B, the same points and some others measured another way; then each row and its match in B
B:
0: [  70    7  -38 -114 -146  -12  107  -15   11   66   70  218   20  -83
   35 -109  -46  -54]
1: [-106    2  129   13   -7  236  266 -143 -150 -190   46 -120 -113  222
  -70  177  235   44]
2: [-240  373  -85 -224 -110  -58 -200 -154   78   -2  246  289  -89 -122
  177 -116 -309    1]
3: [-299   70  -74   23  275  -12  102  124   -6  298  -18  112 -212   26
   81  133 -127 -153]
4: [  59  176   49   18   27  201  -86  -30  294   16  131   -7  244 -299
  192 -167  -61 -127]
5: [-422  378   37 -383  110 -205  -14 -267 -155  141  -58  -59 -369  331
  139   63 -384  131]
6: [  91  -13  186   -9  -69  310  195 -205  -34 -267   84 -171  112   93
  -57   83  305  101]
7: [ -31  190  -42  -89  -74   20  -67  -23  167   75  138  195   71 -219
  167 -178 -194 -118]
8: [  69  196  146 -195 -234  205    2 -336   20 -323  189  -67  124   21
   39  -72   85  161]
9: [-156   92  267  -93  171  258  221 -304 -135 -180  -68 -431  -96  365
  -37  256  229  200]
10: [   4  220  -78 -184 -122  -75 -123  -36  176  132  145  274   75 -250
  195 -240 -286  -99]
11: [ 112  -98  132 -102 -257  198  312 -226 -209 -306   77  -30  -24  226
 -156   90  325  141]
12: [ -31 -112  -51  -31  -15  -40  276   93 -108  181  -52  176 -148   79
  -26   28    6 -130]
13: [ -77  158   50 -106 -116  112   69 -164  -15 -131  129   42  -37   35
   49  -19   -3   18]
14: [ 374  -88  135  -17 -162  231  141  -83  173 -104   46  -73  350 -191
   33 -170  199  -37]
15: [ -35  -52  142  -14  124  142  290  -66  -81   34 -119 -215  -66  199
  -22  126  146  -15]
16: [ 255   11   35 -175 -116   59  -20  -97  147   30  113  139  268 -210
   55 -157   16   60]
17: [-171  -21    8   20  193   85  195   38  -65  149  -29   10 -140   99
    3  159   55  -63]
18: [ 173   71  -39 -209 -333  -50   44  -96   46  -19  135  288   86 -138
   62 -249 -115  -30]
19: [-225  378  115   85  146  405 -221 -177  278 -225  301 -120  171 -230
  206   26   20   -8]
20: [ 320  -69  113   14   -2  271   33  -40  252  -25   97  -41  406 -290
   53 -112  202   -8]
21: [ 114 -162  101   54  -46  247  298  -51  -80 -117   27  -49   52   78
 -105  114  335   11]
22: [ -59  -74   42   26   -2  225  197  -75 -115 -132  131   69  -50   94
 -108  187  289   68]
23: [ 399  -99  152 -198 -321  140  188 -234   -7 -208   50  -28  253   -3
  -61 -144  229  141]
24: [ -88   32  223  -68  253  204  194 -174  -46   -4 -120 -370  -18  238
   -6  202  162  118]
25: [ -71   57  142    4  -93  267  216 -186  -89 -267   93 -123  -49  149
  -31  100  217   31]
26: [-139  265  -66 -196 -194  -25  -79 -148   31  -59  221  270  -74  -80
  120 -128 -208   -9]
27: [-121  -19 -144  -14  -34  -85  177  145  -55  220   27  318 -182  -28
   30  -28 -115 -199]
28: [  72  -78  228 -122  128  114  326 -163  -95   41 -228 -378   -8  285
  -32  114  159   89]
29: [  27 -154   -1   36    4   49  329   93  -94  131  -73   78  -88   78
  -47   51  106 -133]
30: [ 280 -370   78  -76 -113   31  495    6 -225   57 -162   12  -18  224
 -194   75  320   25]
31: [-455  360  316 -182  262  302   49 -508 -179 -333   31 -543 -234  501
   12  379  139  355]
32: [ 194   53   60 -180 -277   57   96 -172   35 -111   87   84  128  -63
   45 -182    4   18]
33: [  76 -147   16 -102  179  -68  219   82   -8  352 -172   13   -4   44
    4   30   -9  -46]
34: [-269   26 -187   52  121  -61  100  214  -17  294   66  370 -230  -78
   64   60 -148 -231]
35: [ 192   25  112   83   73  333  -33  -29  305  -44  140  -79  390 -329
  111  -85  168  -54]
36: [  42  -30 -115  -87  -91 -100  116  107   29  224   36  328  -23 -129
   54 -127 -124 -153]
37: [-466  381  149 -143  317  102  -15 -248  -28   12  -21 -313 -246  260
  150  191 -171   85]
38: [-323  305  195 -395  -16  -11  127 -481 -296 -198  -41 -283 -338  544
   -7  183  -76  316]
39: [  12  -16  114  -23 -129  225  242 -160 -114 -234   83  -52  -16  138
  -78   87  252   59]
40: [-339  272 -120 -109 -108  -14  -38  -89  -65  -49  242  324 -245   13
   79   17 -182  -43]
41: [ -57  185  169 -204 -327  262  100 -452 -186 -534  256  -46  -50  234
  -83   89  240  283]
42: [ -43   20 -114 -108 -109  -67   84   32  -33  125  111  352  -86  -64
   17  -53  -92  -71]
43: [ 252  -18  145 -118 -205  253   79 -236   46 -266  168  -23  263  -70
  -39  -48  263  157]
44: [-270  118  126  -35  256  144  152 -117  -75   33  -53 -224 -166  228
   33  217   40   39]
45: [ 428 -186  144 -188 -339  107  279 -194  -65 -169    6    1  226   30
 -104 -124  263  123]
46: [-143  334  -15 -111  -69   78 -152 -118  181  -26  209  131   45 -192
  210 -154 -228  -68]
47: [ 319 -243   98 -109 -249  137  327 -120 -141 -146   21   51  114   95
 -161   11  332  106]
48: [ -16  241  -83 -224 -176 -104 -116  -79  134  102  149  285   34 -198
  183 -251 -309  -70]
49: [  63   92  -73 -211 -194  -48  -47  -94   45   21  192  333   72 -156
   53 -135  -99   48]
50: [ 298 -355 -108  -62  161 -270  327  367   71  697 -329  208   62 -127
   35 -148 -132 -279]
51: [-100 -100  -59   64  136    6  249  169  -37  261  -70  125 -141   26
   12   73   -5 -193]
52: [ 333  -60   59  175  369  267 -136  235  588  374   12  -66  609 -635
  239 -185   31 -225]
53: [-203  105  -74 -155  218 -170   57   64   10  394  -85  123 -171   27
  119   17 -275  -85]
54: [-127   -6   30  -33  170   58  188    7  -48  157  -62  -35 -111  108
   17  114   20  -44]
55: [ 250 -343  131  -39 -126  113  522  -35 -235  -32 -159  -83  -29  268
 -202  100  367   27]
56: [  33  139 -114 -152  -58  -62 -145   19  194  191  178  353  133 -320
  157 -194 -224  -67]
57: [-276  182  271  -94  235  286  157 -338 -139 -211  -26 -461 -141  384
  -13  312  197  231]
58: [  50 -201  130   -1  115  190  344  -53 -147   -4  -90 -148  -21  209
 -131  215  323   77]
59: [  64 -166  226  -38   50  235  398 -181 -206 -148 -117 -304  -39  339
 -154  229  382  142]
60: [ -69  204  -55 -130 -121   58 -120 -102  102  -40  250  268   54 -182
  101  -91 -109   14]
61: [ 154 -280 -179  -32 -114 -196  325  276  -70  380  -82  444  -88  -81
  -43 -110  -52 -247]
62: [-165  182 -112 -107  -66  -46  -36   -6   36   99  160  312  -97 -111
  113  -83 -206  -99]
63: [-243   19  -47   59   32   64  238   64 -114   61   31  140 -249  108
   -3  113    8 -163]
64: [-211  -37  -77   12   29   35  217   51 -157   73   71  228 -232  111
  -51  161   61  -71]
65: [ -49   53  236 -218  -14  100  301 -313 -212 -145 -135 -347 -149  417
  -50  128  117  179]
66: [ 234   15   -3 -165 -194   37   -2  -80  121    8  135  210  221 -217
   54 -192  -10   21]
67: [-573  594  -25  -56   85  243 -360 -249  131 -245  452  152 -130 -122
  214  101 -191   69]
68: [-248  175  168  -51  282  179  100 -156   -3   22  -66 -323 -104  193
   87  174   13   51]
69: [-358  239  -69 -183  235 -175  -16    4   -4  350  -55   93 -262   73
  163   28 -371  -87]
70: [-141  -98  -62   64  100   20  286  145 -100  204  -45  148 -197   82
  -22  112   31 -170]
71: [  92  133   69 -166 -184   77   28 -171   72  -93  107   45  112  -70
   83 -153  -38   26]

[ 214  106  317  345    5 -189 -213  -76 -167    5 -417  -77 -430 -332
 -323 -450    6  609  147 -328 -137 -233  194 -262 -107]
31
[  92   82 -228 -194   45  316   88  209  165   30  -80 -223   42  -59
    8   -1 -164 -103 -121  199  -24 -234  150  106  220]
3
[ -58   84   32 -142   44  151   87  199  166   52  -41   63  -65  -62
  -65   75  -25  -98 -106   83   70  -39  -13  170  176]
21
[ -87 -118 -370 -350   62  424  231  279  271  -74  126 -336  164   84
   28  207 -192 -109  -97  139  -16 -305  151  -35  345]
30
[-136  209  328  -90  -60  -62   66  182   75  110  -79  236 -156 -206
 -189    7   40  142   96 -269   37  130 -186    8   66]
11
[ -74  183  -55 -264    0  225  221  329  175   73  -63  -43  116 -117
  -71   56 -100  -27  -36   -8    6  -38  -51  193  224]
55
[  19 -231 -187 -154 -100  -47  -47 -228 -176  -42   66 -106  -47  119
  324   81   34 -293 -161  223   29  -11  163  -40  -13]
43
[ 130   13  -12   97   38   -6   -1   17 -102  -14 -303 -152  -98 -143
  -75 -276   -4  230  -70   20  -64 -181  199  114   36]
24
[-121  -30  295   -2 -141 -276  -36 -120 -186   23  -41  167 -222 -114
  -23  -29  123  159  108 -299    7  148  -77 -186  -91]
2
[ -56 -223   -3  -20  -17 -155  -15 -183 -169  -35  -40   86 -100   84
  187   11  157 -177 -202  181   87   71   95  181  -21]
4
[ 115    2   32  110   49    2  -32   26  -62  -20 -276 -131 -164 -148
 -129 -242  -15  254  -43  -24  -59 -206  190   31   44]
68
[-268  299  151 -349  -46  114  356  435  181  146  -36  235  210 -160
 -104  132    9  -48    6 -143   76  243 -309  389  230]
61
[ -41  -74 -142 -110   42  103  193  146  -16  -53 -148 -186  113  -35
  -15  -89  -26  130  -94   27  -36 -140  127  171  160]
33
[  44  -23  337  153  -38 -200 -262 -172  -58   37  -66  185 -510 -122
 -115  -57   93  100   42 -140   43  -29   51 -278  -94]
67
[-114  161  -11 -302  -22  227  184  302  215   78   41   14   55  -85
  -45  153  -94 -114  -16  -18   39   -5  -96   96  227]
27
[ -29  162  -96 -242   56  295  187  334  234   68  -60  -53   80  -88
  -67   63 -111  -98 -104  113   30  -92   -5  241  258]
51
[ 164  -19   47  161   13  -32 -103  -48 -114  -39 -273 -217 -240 -181
 -149 -291  -44  386   43 -136 -117 -277  243 -188   -7]
37
[-182   15   52 -226  -49   27  183  159   50   30   27   78   51  -40
    3  117   30  -47  -22  -75   53   87 -101  113  139]
36
[-148   22  327    2 -133 -353   40  -99 -259   61 -132  272 -121 -134
   18  -86  196  119   44 -241   39  281 -139   90 -112]
71
[-225   63  -23 -202   42   32  428  330  -16    9 -206   30  332  -83
  -55  -68   75  130 -108  -44   23  127 -106  562  212]
50
[  91  169  139   72   35   21    6  140   -2   53 -302  -28 -146 -229
 -196 -243  -28  271    3  -93  -44 -127   74  103   59]
44
[ -56  -23 -266 -311   73  400  174  293  301  -18   92 -208   81   38
   -6  195 -166 -169 -120  176   30 -245  101   44  323]
29
[ -61  182  212  -66   35   90   35  230  182   93  -84  167 -177 -157
 -199   24   -1   28  -22  -59   64   -8  -77  103  139]
22
[-132  106  326  -37 -135 -320   59  -49 -225  110 -154  324  -80 -145
   44  -78  195   10   -4 -156   65  337 -181  237  -99]
7
[ 136 -375 -216   28   43   41 -231 -307  -48 -113   62 -151 -305  182
  228   66   29 -302 -271  400   68 -259  351 -131   14]
19
[ -64  145  251  -42    5    6    0  151  116   80  -85  174 -216 -158
 -180    5   22   74   18 -120   52   18  -80   27   88]
25
[  11   98  125   65    2  -97  114  107 -135   21 -340  -28  -10 -211
 -140 -284   44  351    5 -159  -64  -30   48  200   26]
28
[ -73  175  460   27 -156 -276 -106  -49 -115  119  -92  280 -335 -239
 -135  -60   92  185  181 -380   11  183 -159 -221 -109]
41
[-136  -78  133 -119 -181 -272   55 -158 -272   22  -18  113  -27  -41
  168    0  131  -10   32 -161   12  223  -68  -32  -93]
48
